Here is a tiny trained network, its code and every weight. The questions are about switching its units off for an input and a class, where a switched-off unit gives its printed mean instead of its output.

import numpy as np


def w(rows, s, z=0):
    codes = np.array(rows[::2]) - 128.0
    scale = np.full(codes.shape[1], s)
    scale[-1] = z or s
    return codes * scale


def norm(h):
    return h / np.sqrt((h * h).mean(-1, keepdims=True) + 1e-5)


def f(y):
    return np.maximum(y, 0)


def log_softmax(a):
    a = a - a.max(-1, keepdims=True)
    return a - np.log(np.exp(a).sum(-1, keepdims=True))


def net(x, mask):
    res = np.array(x, float).reshape(1, 3) / 4 @ E
    u = 0
    for l in range(4):
        y = f(norm(res) @ A[l][:, :-1].T + A[l][:, -1])
        res = res + np.where(mask[u : u + 3], y, B[l][:, -1]) @ B[l][:, :-1]
        u += 3
    return log_softmax(norm(res)[-1] @ U[:, :-1].T + U[:, -1])


A, B = {}, {}
E = w([
[148,140,195,76,131,101,92,162,60,163,244],'x0',
[54,109,108,254,85,100,74,170,134,75,150],'x1',
[113,160,153,185,188,209,23,105,186,130,168],'x2',
],0.0092)
A[0] = w([
[159,96,99,181,110,115,115,94,148,160,76,209],'0.n1',
[69,152,147,101,193,137,124,117,110,145,90,5],'0.n2',
[124,154,86,106,84,109,112,76,104,1,175,2],'0.n3',
],0.0076,0.00092)
B[0] = w([
[131,238,121,130,171,117,186,62,77,130,190,253],'0.n1',
[194,168,32,208,130,206,148,147,169,155,51,166],'0.n2',
[195,83,54,168,203,52,228,139,66,42,2,196],'0.n3',
],0.0092,0.0036)
A[1] = w([
[220,89,191,132,212,197,72,187,114,78,112,186],'1.n1',
[101,160,145,38,29,129,206,95,143,171,166,122],'1.n2',
[115,34,2,60,209,89,120,193,106,236,136,2],'1.n3',
],0.0058,0.0017)
B[1] = w([
[178,147,159,155,143,68,172,133,131,138,139,228],'1.n1',
[19,82,164,81,113,189,33,109,74,141,6,253],'1.n2',
[125,131,109,205,141,49,83,138,71,62,94,199],'1.n3',
],0.012,0.0036)
A[2] = w([
[107,125,41,125,77,104,145,108,129,140,107,3],'2.n1',
[154,71,134,121,126,109,55,254,89,113,154,91],'2.n2',
[157,134,208,36,144,89,119,115,117,201,150,128],'2.n3',
],0.0074,0.00054)
B[2] = w([
[106,91,92,128,97,104,88,234,136,223,156,208],'2.n1',
[140,130,166,122,43,68,210,5,117,64,120,253],'2.n2',
[139,152,154,112,133,184,84,234,179,60,144,229],'2.n3',
],0.011,0.0048)
A[3] = w([
[106,83,88,151,131,146,175,186,81,254,53,109],'3.n1',
[16,127,115,148,201,113,62,138,84,166,52,131],'3.n2',
[213,91,94,111,122,183,127,42,133,191,50,255],'3.n3',
],0.0063,0.00056)
B[3] = w([
[125,65,133,92,135,127,159,141,177,160,250,251],'3.n1',
[91,124,109,97,166,178,74,155,137,103,100,253],'3.n2',
[116,110,143,154,90,138,151,43,109,207,72,210],'3.n3',
],0.016,0.0048)
U = w([
[61,40,85,36,114,193,136,64,142,193,94,138],'0',
[75,79,29,146,111,102,214,200,173,133,181,140],'1',
[100,105,189,40,87,144,69,129,57,59,43,2],'2',
[183,108,101,96,11,33,238,112,36,79,110,188],'3',
[167,201,135,161,123,169,221,19,173,192,58,126],'4',
[75,204,32,187,148,162,62,103,133,64,107,155],'5',
[208,207,173,92,142,180,121,204,164,117,153,163],'6',
[175,150,172,208,76,68,139,53,146,64,211,98],'7',
],0.011,0.00094)

Each question gives the input, the list of numbers given to net, and the class t.
The units are the neurons (one row each of A and B). Each row of codes is followed by its name. A weight is (code - 128) times the scale printed after its matrix; where a second scale follows, it is the last column's (A, B and U).
mask holds one flag per neuron, layer by layer. A switched-off neuron (its flag False) gives its mean, the last column of its row in B, instead of its output. The means were averaged over made-up inputs and are rounded, as every weight is.
A unit's drop is (log p(t) with every unit on - log p(t) with that unit switched off) / (log p(t) with every unit on - log p(t) with every unit switched off).
The circuit of an input: a set's keep is (log p(t) with only the set's units on - log p(t) with every unit switched off) / (log p(t) with every unit on - log p(t) with every unit switched off). Starting from all 12 units, units are removed one at a time, each time the one whose removal leaves the highest keep (on an exact tie, the one counted first), for as long as the keep stays at least 0.8.
circuit, biggest first: the units of the circuit, biggest drop first
most important unit: the unit with the biggest drop
top k neurons: the k neurons with the biggest drops, biggest first
k most important neurons of layer l: the k neurons of layer l with the biggest drops, biggest first
input [3,-5,-6], class 2: circuit, biggest first => 1.n2
input [-3,-5,-7], class 0: circuit, biggest first => 1.n2, 3.n1
input [4,1,6], class 7: top 3 neurons => 3.n2, 0.n1, 2.n2
input [-7,3,0], class 1: 2 most important neurons of layer 2 => 2.n1, 2.n2
input [5,0,2], class 6: top 3 neurons => 2.n3, 1.n3, 1.n1
input [-2,-6,-6], class 0: circuit, biggest first => 3.n1, 1.n2
input [-7,7,-2], class 1: circuit, biggest first => 2.n1, 3.n1
input [-8,5,0], class 1: top 3 neurons => 2.n1, 3.n1, 1.n2
input [2,0,8], class 6: circuit, biggest first => 2.n2, 1.n1
input [1,-6,3], class 6: top 2 neurons => 2.n3, 0.n3
input [-1,-6,4], class 4: top 2 neurons => 0.n2, 3.n3
input [2,2,8], class 7: circuit, biggest first => 1.n2, 1.n1
input [3,8,0], class 3: circuit, biggest first => 2.n2, 0.n3
input [0,-2,8], class 4: most important unit => 0.n2
input [1,0,8], class 6: top 2 neurons => 2.n2, 3.n3
input [-1,6,-6], class 1: 2 most important neurons of layer 2 => 2.n2, 2.n1
input [-7,6,-8], class 1: top 2 neurons => 2.n1, 2.n2
input [6,-7,-6], class 2: top 2 neurons => 1.n2, 2.n3
input [1,-4,-6], class 2: top 2 neurons => 1.n2, 1.n3
input [2,-8,3], class 6: circuit, biggest first => 2.n3
input [-6,1,-4], class 1: top 2 neurons => 2.n1, 3.n1
input [7,-7,-8], class 2: top 2 neurons => 1.n2, 2.n3
input [-8,2,-4], class 1: top 2 neurons => 2.n1, 1.n2
input [-5,-1,-3], class 0: 2 most important neurons of layer 0 => 0.n3, 0.n1
